Each row has a class, written after it.
-539	-81	310	102	383	437	291	258	-117	167	-204	104	55	35	-588	419	-298	208	80	-33	-387	443	143	-162	174	-516	-100	344	11	-268	-53	234	268 -> z978
417	261	-515	-92	-89	84	20	-66	87	-144	-12	362	-112	211	242	-717	63	58	139	-41	-357	-136	154	-73	434	-60	-21	-19	-194	154	-151	211	150 -> z237
309	153	-482	-46	16	22	31	2	-5	-131	-36	374	-58	124	173	-445	14	11	89	-75	-367	-28	166	-58	457	22	-10	107	-260	117	-70	114	206 -> z559
230	195	-345	-6	-19	-33	76	3	11	-151	-18	386	-118	150	123	-392	-10	91	82	-81	-346	-7	190	31	438	-9	-87	124	-235	109	26	125	163 -> z237
632	196	-700	-286	-173	-29	-75	2	134	-291	-27	427	-126	223	336	-675	164	32	10	4	-319	-107	287	-64	356	169	219	-81	-210	300	-220	96	14 -> z339
414	44	-324	-98	14	329	-25	256	-158	-69	-85	84	-70	52	-49	-466	315	-174	-78	136	-509	278	109	81	102	245	38	-233	44	227	-360	82	-69 -> z431
254	235	-362	-222	21	95	4	32	-282	-109	-211	296	8	144	188	-271	406	-267	-326	329	-183	-250	-6	333	160	-136	-8	-189	196	89	-106	225	214 -> z339
-174	66	141	-19	88	-42	124	-10	-370	87	-203	209	-67	178	-194	271	275	-186	-166	204	-112	-205	-96	428	200	-393	-254	156	200	-109	105	175	337 -> z312
234	-19	-145	-94	33	331	-57	308	-88	-6	-100	-64	-49	-48	-85	-305	157	-111	-3	172	-432	445	72	60	7	188	21	-163	61	53	-383	139	-90 -> z559
513	112	-321	-152	-38	365	-180	272	-134	-133	-44	-37	-54	70	47	-630	209	-111	9	138	-476	344	98	133	35	332	78	-277	65	121	-479	145	-185 -> z312
281	46	-207	-80	61	380	-122	252	-162	20	-68	-101	-54	22	-31	-399	128	-31	6	88	-450	255	48	74	-8	166	101	-185	80	124	-420	-55	-86 -> z431
18	-61	22	62	86	227	-20	250	-132	101	-87	-108	-144	76	-304	-190	204	-61	143	67	-499	410	-26	104	2	19	-152	-33	98	8	-187	75	37 -> z978
-120	-122	304	221	119	249	167	241	-173	268	-76	-131	-229	-92	-336	304	9	-53	124	83	-349	529	-26	210	1	29	-332	154	130	-7	-76	-124	-19 -> z388
-219	-242	177	70	109	-54	-22	1	130	-55	-105	10	10	-41	-406	385	15	186	-73	-93	-135	383	-142	404	-8	219	215	270	-58	235	615	195	-378 -> z559
-409	-313	360	313	174	-127	-36	-40	156	47	-63	-66	-108	-55	-534	491	-98	208	-2	-82	-133	347	-184	370	97	151	48	355	70	254	670	64	-209 -> z339
-395	-115	368	343	83	-194	279	-222	-37	199	-10	293	-207	80	-273	358	-143	117	201	-107	-5	-63	1	177	456	-406	-390	535	-61	-196	464	-93	480 -> z565
541	326	-594	-431	-159	144	-125	60	-267	-182	-139	323	90	239	426	-554	583	-371	-331	294	-23	-371	50	298	136	-35	134	-356	158	166	-344	203	82 -> z405
373	79	-309	-126	-22	-255	202	-7	209	174	-36	85	117	-128	-19	-126	-155	-109	-102	-239	-4	164	-301	-71	-59	108	166	-149	-281	-1	-398	-97	-337 -> z565
-119	-131	-176	-288	-338	162	-73	-131	167	-194	-397	30	56	91	257	-463	188	-163	-138	-146	-339	-224	304	67	-3	-282	-89	91	269	-172	-427	-44	222 -> z405
-435	-322	432	198	118	-192	48	-14	69	37	-101	-30	-42	-150	-534	545	-58	76	-55	-101	-106	354	-220	509	-53	185	42	324	-5	146	661	131	-183 -> z559
469	64	-526	-129	-9	-22	66	30	243	25	-5	-72	152	-148	162	-207	-202	-71	53	-253	-40	173	-319	-179	-95	102	188	-281	-220	54	-483	-114	-425 -> z312
-245	4	118	3	360	483	215	286	-77	64	-189	120	14	17	-425	237	-298	200	85	82	-445	358	210	-179	194	-390	24	236	-22	-120	-120	335	275 -> z339
-191	-244	-103	-329	-314	143	-68	-132	57	-95	-366	-15	101	129	220	-284	134	-113	-149	-200	-330	-201	282	91	-119	-250	-109	109	221	-106	-324	-41	252 -> z559
174	-97	-220	-62	94	109	-207	117	107	-250	-87	-59	39	-51	-213	-16	99	99	-127	36	-182	232	-126	392	31	375	429	54	-36	389	255	252	-435 -> z209
397	-28	-406	-286	-55	2	-189	136	173	-261	-98	155	-14	4	-115	-290	108	150	-259	-16	-295	257	6	304	47	465	472	-60	-128	459	161	145	-524 -> z209
304	241	-423	-366	56	158	22	-15	-257	-93	-220	374	31	235	249	-315	383	-280	-260	329	-160	-284	45	259	143	-102	6	-214	58	141	-95	367	130 -> z559
-531	-178	671	349	151	137	176	204	-198	382	-99	-192	-222	15	-612	447	34	-49	142	37	-266	416	-49	269	30	-290	-391	271	174	-210	72	-4	249 -> z405
211	-66	-331	-139	9	-16	-124	64	169	-269	-165	116	43	-2	-198	-156	182	81	-216	-45	-322	304	-117	323	56	425	389	14	-73	469	289	269	-567 -> z237
100	-120	-57	145	83	-200	178	-47	202	227	94	-157	93	-228	-107	178	-220	-110	52	-308	95	275	-438	-193	-93	-58	-9	36	-229	-118	-129	-94	-282 -> z978
-413	-158	461	337	194	109	97	187	-204	279	-96	-154	-86	-66	-512	403	-38	3	130	61	-299	469	-110	294	87	-90	-342	260	211	-193	11	-46	172 -> z565
-515	-63	215	98	358	374	303	166	-123	141	-208	211	-61	91	-586	419	-269	120	131	50	-467	409	156	-141	240	-464	-152	381	19	-176	-44	269	268 -> z978
-899	-440	725	54	-89	25	79	-163	34	145	-351	-122	-20	66	-248	444	-77	58	-57	-146	-187	-96	192	207	-84	-653	-435	463	411	-442	77	-236	542 -> z431
446	-63	-557	-261	-52	24	-105	120	131	-310	-136	214	41	-10	-84	-269	232	30	-202	-34	-411	363	-19	329	80	582	506	-50	-229	569	121	285	-632 -> z559
150	164	-144	115	36	-41	57	-65	-16	-10	32	374	-151	246	9	-165	-15	75	172	-78	-116	-33	200	-11	483	-113	-91	229	-140	-41	131	63	324 -> z209
103	5	-142	84	2	-14	131	-65	25	-81	-12	261	-84	111	-30	-198	-62	55	127	-100	-253	-66	123	137	447	-125	-178	281	-168	-1	63	110	245 -> z565
184	100	-313	-41	-35	-61	52	-57	-19	-94	-82	391	-162	234	71	-257	98	5	47	-1	-274	-68	198	36	436	-143	-32	193	-137	41	-25	3	271 -> z209
-404	-212	29	-181	-234	144	23	-56	79	-87	-383	7	20	-62	11	-59	25	16	-193	-197	-365	-48	247	127	-81	-277	-201	221	198	-126	-218	-135	329 -> z312
313	-5	-331	-2	16	-190	100	3	190	203	88	-145	99	-267	68	-101	-147	-66	-44	-287	-7	244	-374	-317	-162	141	112	-149	-324	32	-325	-176	-452 -> z978
-329	-229	378	296	186	-304	284	-73	181	387	38	-179	41	-229	-385	734	-381	-20	197	-344	196	308	-505	-81	-122	-317	-160	287	-222	-259	111	-178	36 -> z312
-576	-302	426	-33	-268	-70	56	-160	122	-11	-348	-22	-12	80	-46	196	68	-47	-21	-154	-198	-81	183	264	-53	-470	-342	428	354	-357	-59	-215	473 -> z388
-725	-381	483	0	-198	50	32	-186	77	47	-332	-131	32	30	-99	212	-13	-37	-66	-211	-185	-120	198	209	-138	-458	-375	422	310	-310	-132	-127	489 -> z312
-438	-282	84	-190	-256	116	-15	-122	114	-6	-377	-96	41	44	5	-69	51	5	-124	-150	-412	-181	226	104	-44	-431	-255	309	317	-172	-276	-25	298 -> z559
80	-63	-85	33	63	-137	140	44	184	147	6	-195	49	-253	-103	184	-241	-19	40	-249	21	227	-386	-75	-181	-93	89	28	-247	-103	-240	-202	-152 -> z312
100	133	-101	-140	72	81	-37	-24	-432	-36	-196	245	107	231	150	-49	447	-342	-268	334	9	-336	-22	392	207	-254	-74	-64	243	-70	-29	296	299 -> z209
-51	89	-120	-155	345	485	188	342	-101	-6	-257	239	40	117	-314	13	-237	59	-100	95	-360	302	308	-222	246	-243	146	28	-110	-63	-351	272	203 -> z209
-285	-289	304	133	208	-46	-17	28	105	7	-62	-30	-25	-55	-548	454	-95	166	-38	-58	-199	353	-238	410	39	105	17	344	9	227	554	168	-282 -> z312
-286	-68	311	325	142	230	50	203	-147	198	-96	-204	-169	-57	-394	125	77	-43	46	116	-300	406	-97	160	124	-112	-296	112	235	-84	-48	38	151 -> z237
302	24	-207	-104	-40	330	-3	193	-114	3	-140	52	-49	-12	-99	-441	130	-48	-1	108	-480	344	45	253	78	205	65	-144	105	90	-382	78	-178 -> z565
165	36	-140	-7	86	320	6	246	-112	124	-114	-80	-97	-28	-165	-294	75	-64	-32	100	-541	361	22	64	68	111	-152	-97	98	64	-328	106	-102 -> z559
-85	73	-193	-201	390	606	250	215	-83	-8	-234	292	71	86	-248	-71	-272	32	54	125	-520	256	269	-220	120	-202	94	64	-144	50	-275	425	180 -> z559
219	106	-123	12	-37	-13	100	-74	36	-116	39	322	-195	189	103	-290	-32	12	207	-7	-197	-66	206	23	310	-23	-110	169	-168	31	53	9	242 -> z388
647	17	-872	-463	-119	104	-175	130	252	-413	-131	187	97	-28	129	-427	197	-14	-294	-13	-373	319	-20	154	-1	576	510	-244	-201	591	-39	260	-689 -> z559
-193	34	77	-2	391	626	207	360	-138	37	-180	65	-4	30	-497	188	-324	202	110	80	-545	410	215	-162	180	-257	60	270	-52	-6	-163	274	156 -> z388
-18	-153	-32	17	85	-46	-65	94	174	-137	-118	33	-114	-34	-370	194	81	212	-98	-22	-305	346	-57	397	26	309	259	211	-25	400	433	150	-376 -> z339
-149	-100	-256	-255	-285	201	-77	-191	119	-123	-414	90	25	99	211	-412	131	-84	-184	-104	-437	-214	273	77	-5	-211	-75	65	334	12	-327	22	239 -> z339
-215	-40	255	235	75	-112	138	-76	40	-10	4	255	-161	125	-97	81	-148	90	216	-60	-123	-34	131	153	388	-214	-316	394	-75	-113	297	-63	437 -> z388
-326	-221	56	-237	-277	227	-59	-194	56	-65	-371	25	85	70	140	-167	52	-105	-204	-114	-234	-170	281	140	-82	-329	-106	200	362	-196	-282	-12	314 -> z209
458	277	-636	-361	251	711	36	327	-108	-212	-183	321	169	101	35	-509	-60	-19	-86	111	-585	304	338	-292	187	113	306	-249	-145	189	-537	439	-45 -> z431
8	51	-145	72	10	-38	141	-28	-10	54	-49	348	-229	168	-25	-146	-8	68	163	-97	-304	-9	159	57	445	-204	-177	256	-220	74	94	-80	248 -> z405
359	46	-286	-39	-56	-188	116	-22	174	86	47	-46	119	-259	35	-47	-213	-72	5	-228	89	238	-351	-95	-62	111	243	-90	-262	-99	-299	-117	-319 -> z565
337	-25	-471	-271	-70	53	-226	56	165	-348	-84	126	-42	85	-44	-372	205	180	-129	12	-300	240	-11	286	49	404	503	-68	-125	449	166	169	-577 -> z978
-478	-5	319	162	406	478	363	263	-175	198	-187	55	33	-34	-644	444	-416	236	45	-26	-296	306	113	-45	256	-480	-94	319	-86	-206	-8	287	343 -> z565
307	102	-382	-99	-82	25	148	-61	273	118	40	10	55	-167	100	-106	-225	-80	73	-193	60	246	-329	-106	-177	36	203	-202	-122	75	-369	-69	-311 -> z237
162	182	-315	-290	266	531	117	416	-97	-10	-211	281	88	109	-243	-69	-113	164	-41	79	-503	372	304	-220	169	-141	168	-11	-121	63	-319	363	97 -> z209
305	111	-388	1	34	-15	44	-42	21	-171	-34	425	-105	166	117	-377	60	44	32	-112	-349	-82	201	31	533	13	-36	185	-237	158	69	40	190 -> z431
64	111	-68	-192	62	110	19	-8	-348	-9	-164	220	4	237	43	-3	303	-214	-144	235	-64	-251	-47	420	119	-258	-74	-20	99	32	-30	267	254 -> z312
470	133	-299	-191	-155	-114	143	33	246	32	45	-5	79	-156	165	-167	-144	-43	45	-170	68	197	-222	-154	-230	76	272	-224	-204	-83	-415	-199	-342 -> z388
-36	68	-238	-168	280	607	107	340	-154	-143	-229	168	148	-28	-243	-42	-253	99	-39	58	-587	403	242	-128	170	-129	105	65	-62	-9	-361	342	84 -> z312
-107	-203	-35	27	153	-33	-59	135	169	-169	-108	-47	-59	-114	-390	215	87	273	-124	-86	-257	381	-100	288	42	254	297	291	-180	321	430	107	-451 -> z978
201	-96	-265	-93	-21	-56	-158	137	168	-285	-141	35	-95	-37	-309	-81	171	112	-185	-19	-281	282	-92	411	175	369	518	132	-101	420	223	113	-594 -> z405
